Below is a small trained network, with its code and all its weights. Each question gives an input and a class and asks what happens when units are switched off, that is, made to give their printed mean instead of their output.

import numpy as np


def w(rows, s, z=0):
    codes = np.array(rows[::2]) - 128.0
    scale = np.full(codes.shape[1], s)
    scale[-1] = z or s
    return codes * scale


def f(y):
    return y / 2 * (1 + np.tanh(0.7978845608 * (y + 0.044715 * y**3)))


def log_softmax(a):
    a = a - a.max(-1, keepdims=True)
    return a - np.log(np.exp(a).sum(-1, keepdims=True))


def net(x, mask):
    res = np.array(x, float).reshape(1, 5) / 4 @ E
    y = f(res @ A[0][:, :-1].T + A[0][:, -1])
    res = res + np.where(mask, y, B[0][:, -1]) @ B[0][:, :-1]
    return log_softmax(res[-1] @ U[:, :-1].T + U[:, -1])


A, B = {}, {}
E = w([
[72,191,131],'x0',
[103,182,3],'x1',
[207,63,63],'x2',
[108,210,142],'x3',
[28,14,31],'x4',
],0.0048)
A[0] = w([
[172,87,153,179],'N0',
[141,143,135,116],'N1',
[175,135,121,217],'N2',
[118,132,90,163],'N3',
[133,136,150,129],'N4',
[144,116,138,105],'N5',
[177,200,81,224],'N6',
[116,121,123,136],'N7',
[113,144,155,176],'N8',
[144,138,130,238],'N9',
[202,147,100,159],'N10',
[44,100,147,95],'N11',
[123,151,132,224],'N12',
[128,140,138,230],'N13',
[120,113,105,117],'N14',
[162,82,166,196],'N15',
[99,110,101,107],'N16',
[194,112,106,114],'N17',
[89,117,95,72],'N18',
[113,140,155,232],'N19',
[143,148,255,163],'N20',
[104,112,110,129],'N21',
[128,148,163,112],'N22',
[96,108,114,252],'N23',
[152,102,108,203],'N24',
[137,145,135,86],'N25',
],0.02,0.0038)
B[0] = w([
[63,132,96,175],'N0',
[138,129,104,134],'N1',
[103,120,118,168],'N2',
[106,150,188,163],'N3',
[147,137,101,141],'N4',
[114,127,102,129],'N5',
[39,177,81,205],'N6',
[133,126,140,134],'N7',
[140,153,167,159],'N8',
[99,147,174,162],'N9',
[74,109,109,173],'N10',
[99,98,181,175],'N11',
[107,169,191,164],'N12',
[114,155,176,161],'N13',
[141,122,146,145],'N14',
[66,150,77,181],'N15',
[159,130,145,160],'N16',
[90,84,128,163],'N17',
[162,139,133,162],'N18',
[141,156,183,172],'N19',
[154,230,129,254],'N20',
[148,127,150,152],'N21',
[162,144,99,155],'N22',
[111,148,253,187],'N23',
[90,104,189,168],'N24',
[141,127,101,129],'N25',
],0.033,0.0092)
U = w([
[200,116,50,19],'0',
[28,96,80,168],'1',
[163,94,24,18],'2',
[166,39,2,40],'3',
[161,79,164,254],'4',
[177,172,69,4],'5',
[178,104,35,20],'6',
[131,244,103,228],'7',
],0.0078,0.0042)

Each question gives the input, the list of numbers given to net, and the class t.
The units are the neurons (one row each of A and B). Each row of codes is followed by its name. A weight is (code - 128) times the scale printed after its matrix; where a second scale follows, it is the last column's (A, B and U).
mask holds one flag per neuron, in row order. A switched-off neuron (its flag False) gives its mean, the last column of its row in B, instead of its output. The means were averaged over made-up inputs and are rounded, as every weight is.
A unit's drop is (log p(t) with every unit on - log p(t) with that unit switched off) / (log p(t) with every unit on - log p(t) with every unit switched off).
The circuit of an input: a set's keep is (log p(t) with only the set's units on - log p(t) with every unit switched off) / (log p(t) with every unit on - log p(t) with every unit switched off). Starting from the 12 units with the biggest drops (on a tie, the unit counted first), units are removed one at a time, each time the one whose removal leaves the highest keep (on an exact tie, the one counted first), for as long as the keep stays at least 0.8.
units of the circuit, in order: the units of the circuit, biggest drop first
top k neurons: the k neurons with the biggest drops, biggest first
drop when u is switched off: that unit's drop, to one decimal
input [4,-6,1,-1,5], class 4: units of the circuit, in order => [N6; N20]
input [-8,-7,6,3,-6], class 1: top neuron => [N17]
input [4,5,-4,6,7], class 4: top 2 neurons => [N20; N11]
input [-2,1,-1,-2,2], class 4: top 2 neurons => [N20; N6]
input [5,-6,3,8,6], class 4: top 2 neurons => [N20; N6]
input [-6,-3,4,3,8], class 1: top 2 neurons => [N15; N0]
input [-1,1,-5,8,5], class 4: drop when N20 is switched off => 0.3
input [-4,-2,5,0,6], class 1: drop when N0 is switched off => 0.2
input [6,-1,-4,7,6], class 4: drop when N20 is switched off => 0.1
input [6,8,6,2,1], class 1: top 2 neurons => [N20; N6]
